Here is a tiny trained network, its code and every weight. The questions are about switching its units off for an input and a class, where a switched-off unit gives its printed mean instead of its output.

import numpy as np


def w(rows, s, z=0):
    codes = np.array(rows[::2]) - 128.0
    scale = np.full(codes.shape[1], s)
    scale[-1] = z or s
    return codes * scale


def norm(h):
    return h / np.sqrt((h * h).mean(-1, keepdims=True) + 1e-5)


def f(y):
    return np.maximum(y, 0)


def log_softmax(a):
    a = a - a.max(-1, keepdims=True)
    return a - np.log(np.exp(a).sum(-1, keepdims=True))


def net(x, mask):
    res = np.array(x, float).reshape(1, 4) / 4 @ E
    u = 0
    for l in range(2):
        y = f(norm(res) @ A[l][:, :-1].T + A[l][:, -1])
        res = res + np.where(mask[u : u + 4], y, B[l][:, -1]) @ B[l][:, :-1]
        u += 4
    return log_softmax(norm(res)[-1] @ U[:, :-1].T + U[:, -1])


A, B = {}, {}
E = w([
[254,117,111,191,135,181,200,167],'x0',
[125,56,79,62,177,181,112,100],'x1',
[177,114,148,59,82,59,152,135],'x2',
[44,79,221,85,119,159,188,227],'x3',
],0.0066)
A[0] = w([
[97,208,231,198,64,78,151,96,29],'L0N1',
[51,201,111,242,221,222,151,117,41],'L0N2',
[153,188,224,234,113,98,111,121,25],'L0N3',
[39,242,156,234,255,209,55,180,3],'L0N4',
],0.0064,0.0054)
B[0] = w([
[130,252,93,38,246,181,47,205,224],'L0N1',
[149,135,64,69,92,27,154,103,255],'L0N2',
[141,188,108,58,234,251,117,106,208],'L0N3',
[117,10,3,95,54,107,185,86,254],'L0N4',
],0.0074,0.0036)
A[1] = w([
[182,149,143,206,102,103,11,4,35],'L1N1',
[2,132,161,157,121,28,2,67,22],'L1N2',
[187,149,191,62,128,10,155,119,14],'L1N3',
[127,112,117,32,146,219,108,54,1],'L1N4',
],0.0084,0.0033)
B[1] = w([
[45,70,206,136,53,156,84,174,242],'L1N1',
[224,118,172,187,172,105,204,141,255],'L1N2',
[90,111,81,85,113,82,100,44,201],'L1N3',
[122,250,108,120,171,191,107,153,214],'L1N4',
],0.013,0.0047)
U = w([
[119,202,123,88,170,197,89,143,32],'0',
[85,88,61,95,89,69,157,9,255],'1',
[29,69,217,155,58,154,113,203,129],'2',
[214,107,167,191,139,120,189,104,54],'3',
],0.012,0.00058)

Each question gives the input, the list of numbers given to net, and the class t.
The units are the neurons (one row each of A and B). Each row of codes is followed by its name. A weight is (code - 128) times the scale printed after its matrix; where a second scale follows, it is the last column's (A, B and U).
mask holds one flag per neuron, layer by layer. A switched-off neuron (its flag False) gives its mean, the last column of its row in B, instead of its output. The means were averaged over made-up inputs and are rounded, as every weight is.
A unit's drop is (log p(t) with every unit on - log p(t) with that unit switched off) / (log p(t) with every unit on - log p(t) with every unit switched off).
The circuit of an input: a set's keep is (log p(t) with only the set's units on - log p(t) with every unit switched off) / (log p(t) with every unit on - log p(t) with every unit switched off). Starting from all 8 units, units are removed one at a time, each time the one whose removal leaves the highest keep (on an exact tie, the one counted first), for as long as the keep stays at least 0.8.
units of the circuit, in order: the units of the circuit, biggest drop first
unit that matters most: the unit with the biggest drop
k most important neurons: the k neurons with the biggest drops, biggest first
top k neurons in layer l: the k neurons of layer l with the biggest drops, biggest first
drop of u: that unit's drop, to one decimal
input [-1,1,5,3], class 1: top neuron in layer 1 => L1N3
input [3,-6,7,-6], class 1: top 3 neurons in layer 1 => L1N3; L1N4; L1N2
input [6,-8,0,5], class 0: units of the circuit, in order => L0N1; L0N3
input [-5,-3,-1,4], class 3: top 2 neurons in layer 1 => L1N2; L1N1
input [7,-6,7,-8], class 2: top 2 neurons in layer 0 => L0N2; L0N4
input [-4,-3,7,-8], class 2: 3 most important neurons => L1N1; L0N2; L0N4
input [7,6,-7,-2], class 1: 2 most important neurons => L0N2; L1N2
input [4,7,5,-1], class 0: 2 most important neurons => L1N4; L0N2
input [-5,-6,-6,3], class 0: 3 most important neurons => L0N1; L0N3; L1N3
input [-1,7,0,6], class 0: top 2 neurons in layer 1 => L1N4; L1N1
input [7,5,-8,-7], class 1: units of the circuit, in order => L1N2; L0N2
input [3,-2,3,-1], class 1: 3 most important neurons => L1N2; L1N3; L1N4
input [-5,4,3,-3], class 3: 2 most important neurons => L1N2; L0N3
input [4,-5,3,5], class 0: top 2 neurons in layer 1 => L1N1; L1N2
input [5,-1,6,-1], class 1: unit that matters most => L1N3
input [1,-8,8,-5], class 0: 2 most important neurons => L0N1; L0N3
input [-8,-5,-3,7], class 3: 3 most important neurons => L1N2; L1N1; L0N3
input [2,-4,0,-5], class 2: 3 most important neurons => L1N1; L0N4; L1N4
input [0,-6,0,6], class 0: 2 most important neurons => L0N1; L1N1
input [-4,-6,-1,-8], class 2: top neuron in layer 1 => L1N1
input [7,-7,-2,6], class 0: top 3 neurons in layer 0 => L0N3; L0N1; L0N4
input [5,1,-7,-5], class 1: top 2 neurons in layer 0 => L0N2; L0N4
input [4,0,1,-4], class 2: drop of L1N1 => 0.5
input [-7,-3,4,-7], class 2: drop of L0N2 => 0.1
input [-5,2,2,1], class 3: drop of L0N2 => 0.0
input [-7,3,1,-8], class 2: drop of L1N1 => 1.0
input [-3,1,-6,1], class 1: unit that matters most => L0N4
